Below are the code and all the weights of a small trained network. Each question names an input and a target symbol and asks about switching units off, where a switched-off unit gives its printed mean instead of its output.

import numpy as np


def w(rows, s, z=0):
    codes = np.array(rows[::2]) - 128.0
    scale = np.full(codes.shape[1], s)
    scale[-1] = z or s
    return codes * scale


def f(y):
    return np.maximum(y, 0)


def softmax(a):
    e = np.exp(a - a.max(-1, keepdims=True))
    return e / e.sum(-1, keepdims=True)


def log_softmax(a):
    a = a - a.max(-1, keepdims=True)
    return a - np.log(np.exp(a).sum(-1, keepdims=True))


def net(x, mask):
    ids = ['αβγζθμσφω'.index(c) for c in x.split()]
    T = len(ids)
    res = E[ids] + P[:T]
    r = res
    for j in range(3):
        rows = slice(4 * j, 4 * j + 4)
        q, k, v = (r @ M[0][rows].T for M in (Q, K, V))
        z = softmax(np.where(np.tri(T) > 0, q @ k.T / 4**0.5, -1e9)) @ v
        o = O[0][rows]
        res = res + np.where(mask[j], z, o[:, -1]) @ o[:, :-1]
    y = f(res @ A[0][:, :-1].T + A[0][:, -1])
    res = res + np.where(mask[3:7], y, B[0][:, -1]) @ B[0][:, :-1]
    return log_softmax(res[-1] @ U[:, :-1].T + U[:, -1])


Q, K, V, O, A, B = {}, {}, {}, {}, {}, {}
E = w([
[91,128,72,60,161,152],'α',
[78,44,129,213,108,84],'β',
[118,160,116,31,94,28],'γ',
[65,215,167,209,119,147],'ζ',
[54,17,73,202,102,127],'θ',
[209,48,132,123,206,135],'μ',
[154,96,193,114,6,161],'σ',
[156,174,198,74,174,246],'φ',
[121,142,98,121,16,177],'ω',
],0.018)
P = w([
[254,118,13,245,35,115],'0',
[143,141,142,134,75,182],'1',
[140,133,145,129,94,181],'2',
[139,135,148,117,106,177],'3',
[137,134,144,102,113,176],'4',
[136,122,159,90,116,170],'5',
[129,123,160,76,126,172],'6',
[127,131,168,67,139,177],'7',
[119,119,173,54,144,170],'8',
[123,117,172,40,152,164],'9',
[115,115,180,27,159,170],'10',
[115,118,175,43,158,176],'11',
],0.0083)
Q[0] = w([
[113,186,115,196,228,65],'H1',
[136,44,90,167,129,112],'H1',
[212,139,198,44,67,255],'H1',
[94,118,74,190,225,111],'H1',
[209,156,166,88,151,177],'H2',
[114,204,143,167,165,170],'H2',
[118,92,109,125,94,154],'H2',
[181,225,144,91,93,129],'H2',
[177,201,193,97,93,189],'H3',
[182,105,115,111,134,167],'H3',
[108,168,105,164,176,113],'H3',
[185,192,128,83,108,96],'H3',
],0.017)
K[0] = w([
[75,161,143,201,37,161],'H1',
[212,58,118,192,115,122],'H1',
[89,112,170,22,210,140],'H1',
[113,108,105,214,62,173],'H1',
[106,92,224,76,198,187],'H2',
[56,143,162,176,104,199],'H2',
[224,144,59,140,157,135],'H2',
[85,141,172,33,125,172],'H2',
[61,126,169,58,180,132],'H3',
[162,4,127,59,159,216],'H3',
[74,176,124,208,120,155],'H3',
[23,112,134,76,127,124],'H3',
],0.013)
V[0] = w([
[51,119,94,147,100,204],'H1',
[200,116,93,145,182,228],'H1',
[80,119,255,154,96,152],'H1',
[211,12,181,149,117,99],'H1',
[72,44,146,168,134,96],'H2',
[144,141,253,140,160,32],'H2',
[138,78,214,157,80,172],'H2',
[240,199,64,111,122,192],'H2',
[93,68,162,150,143,40],'H3',
[57,172,46,161,162,130],'H3',
[195,225,209,158,160,65],'H3',
[70,120,211,187,161,87],'H3',
],0.0086)
O[0] = w([
[144,99,103,46,164,106,145],'H1',
[89,148,200,68,124,73,162],'H1',
[168,161,44,127,90,94,150],'H1',
[135,254,148,172,181,86,254],'H1',
[101,115,128,166,217,107,113],'H2',
[85,140,192,192,121,58,68],'H2',
[183,130,233,158,157,120,227],'H2',
[155,161,121,87,74,177,212],'H2',
[121,220,95,149,94,146,81],'H3',
[91,136,116,115,150,175,16],'H3',
[96,53,136,189,61,140,92],'H3',
[141,167,34,208,107,196,35],'H3',
],0.0096,0.0051)
A[0] = w([
[240,47,24,90,125,99,2],'N1',
[105,103,98,185,161,69,104],'N2',
[153,169,168,117,254,145,55],'N3',
[171,94,170,96,75,147,108],'N4',
],0.0085,0.0082)
B[0] = w([
[163,250,153,184,92,153,154],'N1',
[46,104,166,111,108,136,171],'N2',
[146,97,61,154,84,120,231],'N3',
[76,131,57,164,185,113,246],'N4',
],0.012,0.011)
U = w([
[115,74,155,123,128,106,70],'α',
[153,174,105,118,116,141,99],'β',
[91,117,55,66,2,4,66],'γ',
[165,64,169,176,94,229,231],'ζ',
[82,171,204,118,91,135,133],'θ',
[239,83,137,149,126,84,189],'μ',
[78,162,102,162,168,115,91],'σ',
[130,106,149,65,198,175,253],'φ',
[167,102,48,111,146,85,48],'ω',
],0.0072,0.006)

Each question gives the input, a string of symbols that net reads in full, and the target symbol t.
The units are the heads (4 rows each of Q, K, V and O) and the neurons (one row each of A and B). Each row of codes is followed by its name. A weight is (code - 128) times the scale printed after its matrix; where a second scale follows, it is the last column's (O, A, B and U).
mask holds one flag per unit, heads first, then neurons. A switched-off unit (its flag False) gives its mean, the last column of its rows in O or B, instead of its output. The means were averaged over made-up inputs and are rounded, as every weight is.
A unit's drop is (log p(t) with every unit on - log p(t) with that unit switched off) / (log p(t) with every unit on - log p(t) with every unit switched off).
The circuit of an input: a set's keep is (log p(t) with only the set's units on - log p(t) with every unit switched off) / (log p(t) with every unit on - log p(t) with every unit switched off). Starting from all 7 units, units are removed one at a time, each time the one whose removal leaves the highest keep (on an exact tie, the one counted first), for as long as the keep stays at least 0.8.
circuit, biggest first: the units of the circuit, biggest drop first
k most important neurons: the k neurons with the biggest drops, biggest first
which heads matter: for each layer, one digit per head in row order, 1 if its drop is at least 0.15 and else 0, layers parted by /
drop when u is switched off: that unit's drop, to one decimal
input γ β μ θ ω ω β ζ ω σ β, target γ: which heads matter	011
input β β β φ β μ ω, target θ: circuit, biggest first	[H1]
input σ β μ β β σ ω β, target μ: circuit, biggest first	[H2, H1, H3]
input β ω ω, target β: circuit, biggest first	[N1, H2, H1]
input φ φ γ β ω β, target α: circuit, biggest first	[H2, N2, H3]
input σ σ β μ σ γ μ σ φ θ, target μ: circuit, biggest first	[H2, H3, N2]
input β γ φ σ, target γ: which heads matter	110
input β σ α ω, target φ: which heads matter	001
input β β φ θ, target σ: drop when H3 is switched off	0.4
input β γ β β θ σ β β σ, target ζ: drop when H1 is switched off	1.7
input β β β σ, target μ: drop when H2 is switched off	0.4
input θ β β, target ω: drop when N3 is switched off	1.2
input φ β φ σ μ σ φ γ α σ σ, target φ: 2 most important neurons	[N4, N3]
input φ φ α β θ, target α: most important neuron	[N2]
input ζ μ α β β β γ γ α ω σ, target φ: 2 most important neurons	[N3, N4]
